Each row has a class, written as a number after it.
[ 30   1   2  23   9   3  -2   6 -12  30 -25  15  16 -12  -4 -22  20 -41
  -8  -1 -29  27  -5  32   1  14  12   0   9  11  -6  -8 -10 -28]
3
[  1   8 -70  11  41 -31 -11 -66  28  32 -14  27 -19  -7  20  40 -16 -17
 -34  -1 -19  27 -16 -44  33  75  90  26  -8 -14 -31 -11  40  12]
6
[ 51   8  16  44  18   9 -15   1 -14   9  -4   6  -3 -20  16 -13  27 -44
 -21  23 -29  12  18 -10  -4  16 -17 -11  -2  16 -13 -18 -15 -13]
3
[ -3  29   7   5  87 -33  44 -31  21 -41 -34 -16   9 -52  26  61  15 -43
 -43  11 -10   6 -31   1  25  17 114  21 -16 -36   8  22  69 -45]
8
[ -4  24  41 -36   6   3 -21   5   6   0  12  -5  41 -10  11  -5   9  -6
 -20 -24  17   4  10  -4  27  21 -12  -5  19  26   0 -22  -4 -13]
6
[ 65   5  15  -7  13 -12   0  -4  20  22  16  13  19   7  12   3  -2  24
 -14 -14  20  28 -10 -32  28   2 -15 -13  13  13  -3  -3  -1  14]
4
[-88   3 -44   2 -12  12  10  -6  14  34  -1  13   0  12 -28  33 -15 -14
 -33  13 -33  -9 -21   9 -22 -14  29 -27 -27  15  -5  27 -12   7]
0
[ 13  -8  17  -2  13  -5  12  13 -44  -4 -27 -14  41  -4  13 -18  27 -38
 -63 -15 -16  35 -36  43  24  16  62  20 -10   4 -14  30  10 -45]
2
[ 40 -10  14 -13 -11  -9  -4   2   8  34  11 -15  29   6   6 -19  -4  12
 -23 -15  12  11   5 -13  23 -16   0 -21   9  15 -15  -7  15  12]
6
[ 19   2 -10 -40   1  15  32  15   6  -3  28  28  35 -11 -24   7  -2  28
 -28  21  17   2  38  -1 -11 -29 -18   8  44  39  24   1 -36  19]
8
[-85  -3 -39 -11 -15   8  39   4   3   8   2 -15  13   2 -38  44  -6 -45
 -52  18 -24  -1  -6 -10 -33  -9  16 -24   2  12  -3  24 -10  15]
8
[-71  -5 -52 -11 -54  16  37  36 -20  18 -19  -2  10  22 -36  25  -3   5
 -12  24 -10  -9  -4  24  -2 -56   1 -16 -23  22  -3  35 -26  -9]
5
[-79  11 -44 -14  -8  14  33  32  -2  -8   0  -6  -1  -6 -40  55 -20 -13
 -38  42 -14   9 -18  -5 -26  -2  38 -20 -26  21   7  41 -26  -6]
2
[  8  -7  10 -15  -8 -13  -4   3  11  26  23  32  30  39 -19   1 -12  25
 -14  -2  15  13 -20  -9   4 -48  -9 -12  10  19  -4  22 -12   3]
1
[ 29 -34  -8 -19   8   4  -1  15 -15  12   4  -8  32  37  13 -14  -8  20
 -34 -20  23  -1 -20   1  -6  -3   8 -16  20  14 -12  -7  -6  -7]
0
[ 13  -9  30  25  -4   9  17   4 -36   9 -37 -31   8  -2  19  -8  27 -42
  -3 -14 -18  35 -25  -5  -8   9  12 -34   5 -13 -17  18  26  -4]
9
[-48   1 -57 -11 -68   9  20  15 -20 -63 -50  71   3  44   3   4  -1  48
 -35  23 -30 -51  -1  -4 -10 -50 -62   0 -35  -1  15  18 -10  -2]
9
[ -7  -5 -51  18  40 -30  18 -61  18  25 -36  10   5  12 -41  16 -15  -8
 -21  10  -7   5 -28 -13  30  25  75  14 -18 -18 -38  10  55  -5]
8
[-70   6 -11  -3 -34   7  10   5  17  13   8  12 -11  10 -23  26 -11  -6
 -27  22  -8   6   4  16  -5 -15   4  -1 -12  18   0  19 -15  -3]
1
[ 50 -28   1  -9 -18  -5  -7  23  14  36  49   1  10   4   2  -8 -20  20
  -6  -9   9  17  36  -1  19 -12 -10  -5  13  24  -7   4 -19  18]
3
[-75  -2 -28  -8 -36   3  17  -6  -5 -12 -11   2   8   7 -31  21 -13 -20
 -33  27 -18 -15 -13 -16 -15  -4   8 -15 -17  15  -9  16 -20  10]
7
[ 14   1  13 -22   6 -11  -7  19   4   9  32   9  34 -10  26  -1  10  15
 -27 -21   9   5  22  21  13 -14  11  11  -1  32   0   0 -13 -15]
3
[-87  17 -19  16  -9   5  31  13   6 -11   2  13   7  -7 -10  36   6 -32
 -41  26 -15   2  -7  -4 -27  -5  16 -21 -13  22  -2  21  -8  -6]
3
[ 26  22  59 -15  27  12 -12  -3  24  -2  48  12  -4 -17  17  25   2  37
  -3   1  12   8  49 -22  -1   6 -30 -13   2  15   7  13 -13  18]
1
[ 56  15  41  29  27  28  -3  -2   4  23 -29   0 -21 -33  29   8  14 -35
   4  -8 -13  36 -13  -2  11  22  17 -20  39  -4   5  -4  22  -5]
4
[  7 -12  22 -22 -34  -2   0 -12  -6 -10  16   6  29   4  18 -29   5  19
 -18   3  14   7   0 -24   7  -2 -15  -4  18  16  -9 -18 -15  16]
7
[-93  -1 -18  -7 -22  13  19  -1   5  17  -7  -5  11   9 -42  26  -2 -27
 -47  27 -21 -15 -12  25 -24 -11   5 -19 -23  32 -13   8 -13 -15]
5
[ 30  12  27   0  -5  -2 -33 -16  15 -11  13  35  22  13  18 -24  -5  22
 -31 -27   8 -17  -9   1  33  10 -44   0 -10  22   1 -23 -10  -7]
0
[-58   1 -25   2 -17   0   4  -1  15   8  14  11  19  16 -31  23 -17 -24
 -42  15 -20  -2   3 -10  -7  -4 -17 -12  -8  23 -12  19  -8   6]
9
[ -6 -15 -70  16   9 -62  42 -54  -4  -8 -54  48 -10  16 -11  46 -27  -8
 -50   1   9 -20 -57 -26  42  19  73  18 -28 -18 -12  11  41  12]
0
[ 39  -4  34  26   8 -10 -15  26  -6  21   4 -32   2 -29  -4 -24  19 -33
 -45  11 -23  26  31  31  19  19   8   1 -27  26 -15   3  -4 -10]
2
[-16  -4 -10  18  26   4  19 -53   6 -10 -36  -3  -4  23 -22  -7  -9  -5
 -34  21 -19  10 -42 -23   6   9  62 -22 -30 -26 -26  21  65  -7]
2
[ -5 -14 -38  10  14 -42  22 -49  20   7   0   3  -2   1   3  32 -24 -39
 -49   3  -9   6 -28 -38  28  27  79   6 -23  -8 -24   2  36   9]
3
[ 39  22  58 -15  24  21 -17   3  16 -22  14  34  26   1  22  -2   5   8
 -43  -7  10  10  17 -13   5   1 -33  -8  34  30   9 -10 -10 -11]
1
[ 18  -2  12   8  -2   1  24   1 -15  10 -39   0   1  -4  -7 -13  36 -35
 -12  23 -31  49  -5  14  18  -4  18 -16  -1  -2  18   6  -5  -9]
0
[-28  -4 -54  39  44   4  44 -54   6  21 -37   6 -22 -24  21  52  11 -18
 -42  19 -25  31 -26 -31 -32  37  80 -14  11 -28 -32  16  62   4]
8
[ -6   8 -33 -42   1  12  11  -4  -1  12  17   9  36  17 -38   6 -11  12
 -24 -19  22   9  16   5  31  22   1   7  24  36  -7   4 -29  12]
8
[-95  17   6  28 -24   7  28   1  -1   8   3  14  -5 -16  -6  41  12 -27
 -62  42  -4 -30 -12  24  -4 -21   2  -4 -13  25 -12  24  -2  -4]
4
[ 18  -6  42 -13  17  22 -41   2   6   7  26   5  16  23  11  -6   7  35
 -20 -14   9 -12   6   8   0 -24 -44 -31   2  23  -5  -6  -2 -20]
0
[ 41  40  19  51  17  17 -19  -7   4  -3 -35  56 -26 -42  48   2  32 -35
 -32  23 -25  16   1  18  39  14   1  26  25  16   9 -21   6 -25]
4
[ -8 -10 -42   5   8 -27  37 -53  13  12 -46  17 -14  12 -19  35 -27 -12
 -43  18  -8  11 -49 -27   3  20  83   2 -25 -13 -19  11  37   4]
1
[ 44 -29  -4 -11 -11 -26 -21 -15  15   5  22  14  17  20   6 -15 -20  12
 -34 -24  14 -12  18 -19  40   1 -22  17  22   3 -17 -21  15  17]
8
[-41 -34 -14  -6 -17  -5  17  -1  12  20  -2 -25   3  26 -44  12 -20 -31
 -44  29 -17   4 -16  -3 -11 -12  33 -20 -18  18 -18  11   3   6]
5
[-106    3  -27   -4  -35  -32   19    2    6   -9   12   24   17    3
  -27   68  -31  -34  -50    0  -16  -54  -12  -14  -12  -29  -17   -6
  -27   11   -2   37   -3   17]
9
[-87  -9   2  25 -35  -4  25   4   7   7 -15   5  -3  -1 -26  19  -9 -31
 -36  18  -7  -6 -14   4 -17 -18  22  -5 -11  20 -13  20  16  10]
5
[-19   8 -16  19  53 -41   9 -50  49   6  -9   6 -18 -15  28  41 -23 -22
 -47  16 -19  -6 -21 -19   7  44 104  19 -32 -27 -25   2  53  -6]
1
[ 33  10  22  42  13  15 -34  19  -7 -13 -23   0 -26 -21  34 -25  30 -23
 -35  15 -29  28   7  18  -1  23   4  -2 -13  16  -5 -17   7 -27]
2
[ 11  -4   7 -17 -10  20 -19 -12 -12 -24   1   6   9   0  -4   0  -4  13
 -35  12  13 -21  11  -8   8  -1 -21   1   7  36 -11 -18 -17 -12]
7
[-61  10 -16  14 -24   4  -5  39  -3 -35 -12  17   2  16   4   6  -5  -6
 -53   3 -11 -17 -25  -1 -25 -12  -6 -19 -25  23  -1  15  -6  -4]
2
[-29 -20 -53  35   7 -25  38 -43   3  -1 -42  21 -21  13   4  27 -21   4
 -39  16  -4 -27 -32 -12  11   3  72   6 -27 -28 -21  20  56  10]
0
[ 16  -4  18  14 -18  30  45  12 -43  12 -40 -18   9 -13  11 -19  38 -26
   1  14 -14  39 -12   1 -22   1  13 -23  17   4  -2   6  -9   2]
5
[-77   9  -2  -1 -25  18   1  12   0  -9   6  -1   7   9 -13  29  -9 -14
 -22   1 -14 -34 -13   0 -39 -34 -25 -31 -17  21   0  22  -4   1]
9
[ 27  28   5 -37  -5  18   6 -29  50  25  27 -16   5 -12 -31   9 -20   4
  25  42  -7  42 -14 -58  39 -19  15 -46   2  14  13 -20 -15  16]
8
[ 11  23  29  34  23  20  -4   2  -6  14 -14  26 -13 -41  46  25  41 -19
 -54  41 -17  10   0  27  10   1   8   2  14  25  -7  -7   2 -32]
4
[ 51  11  32  24  17  19 -11 -14 -11   1 -16  12  -4 -18  13  -2  28 -29
 -17  16 -32  32   1  -6   1   0 -17 -18   7  14   2   0   6 -11]
9
[ 44   6   5  27 -16  10  -4  29  -2  -2 -29  10   4 -16   8 -13  19 -32
 -25  20 -38  43   6  -3  -5 -19 -20 -11   2  26  13  -1 -11 -11]
9
[ 46  -4   2  -4   5   4 -36  20  12  -5  31  24  19  17   5  -3 -18  14
 -32 -23   9  -8  29 -15   0   3 -55  -3  17  45  -4  -8 -22  15]
9
[ 41   3  15 -51  12  12 -34  40  14 -14  26   2  31   1  -8 -21  -7   6
 -34   4   0   7  52  13  27 -11 -24  11  21  43  21 -25 -31 -22]
2
[  4  19  33  24  15  23  22  -5 -27  -3 -18  -1   1 -29  10  -8  42 -40
   5  20 -17  45 -10  19   2  15  44   1   6   3   4  15  -1 -26]
3
[ 27  22  -1  54  16  33   4  -7   2  16 -23  -9 -13 -36  22  -3  18 -27
 -20   9 -28  35 -11  13  12  23  39  -4   0   1 -18  13  19 -16]
8
[-21 -12 -42  17  41 -45   2 -84  34  15  24  27 -37  -1  -4  57 -18  -2
 -33  40  -8  -5  -6 -49  13  51  43  16 -29 -21 -20 -12  24  18]
0
[ 36  -4  20  18  -7  13  22  -9 -14  18  -8 -32   5 -23  -2 -13  14 -36
   3  36 -21  43 -11 -39  -6   9  19 -37  11  -1 -12   3 -15  18]
7
[ 32 -17 -26 -13 -12  -1 -26   5   0  13   4   1  36  48 -12 -41  -9  15
 -41 -14   6   5 -29  24  27  -8  -1  10 -21  31 -11 -12 -25 -30]
0
[ 21 -47 -24 -26  -1 -24 -73 -20  23  80  22 -38  10  29 -25  -8 -24 -40
 -14 -49 -33  39  -4  12  24  47   0 -12   0   9 -42 -27 -10 -14]
7
[ 19  11  22  32 -10  17  22  23 -25   1 -43  -5 -12 -16  -4 -15  33 -21
  20  19  -9  23 -14  33   1  -3  -1 -12  -1   6   8   2  -8 -23]
5
[-44 -10 -32  19  52  -7  15 -76  14  32 -13  -1 -32   4 -44  50 -17   1
 -17  21  -1   2 -29  -6  -2  30  94  -2 -37  -6 -28  29  49   4]
0
[ 29   0   4 -13 -21  10   1  -1  -8  -3  13  25  23   6  -9  -6  -6   8
 -27   1   3  -5  17 -13  26 -25 -19  -4   0  33  -1   3 -16   2]
3
[ -8 -10 -49  13  31 -36  20 -40  31  19 -23   7 -16 -15  14  44 -19  18
 -32  19 -15 -19 -14  14  44  19  82  15 -33 -37 -33  10  63 -20]
8
[ 13   5  31  24   7  33 -10  -6  -2  48  30 -58 -32 -57   9  37  -4 -70
   2  -7 -17  27  18  23  10  43  16 -20  15  14 -12   8  -2  -4]
9
[-74  -6 -12  -8 -17   3  28  -3   9  15   4   7   1  -3 -44  42 -16 -23
 -21  42  -6  -9  -1  -6 -13 -16  14 -10   1  21  -3  12 -10   6]
5
[ 14 -23  11 -17 -16   2 -14 -21   3  37  20  16  31  23 -14 -29   2  17
 -19   2   4  12   2  -1   3 -35  -7 -12   8  32 -18 -16   2  -7]
3
[ 26 -15  13 -17  -4  -1 -29  14   2  11  33  -2  24  19   7 -10  -7  19
 -10 -33  15   7  30   4  14  -9 -30   5  14  27 -10   4  -3   4]
9
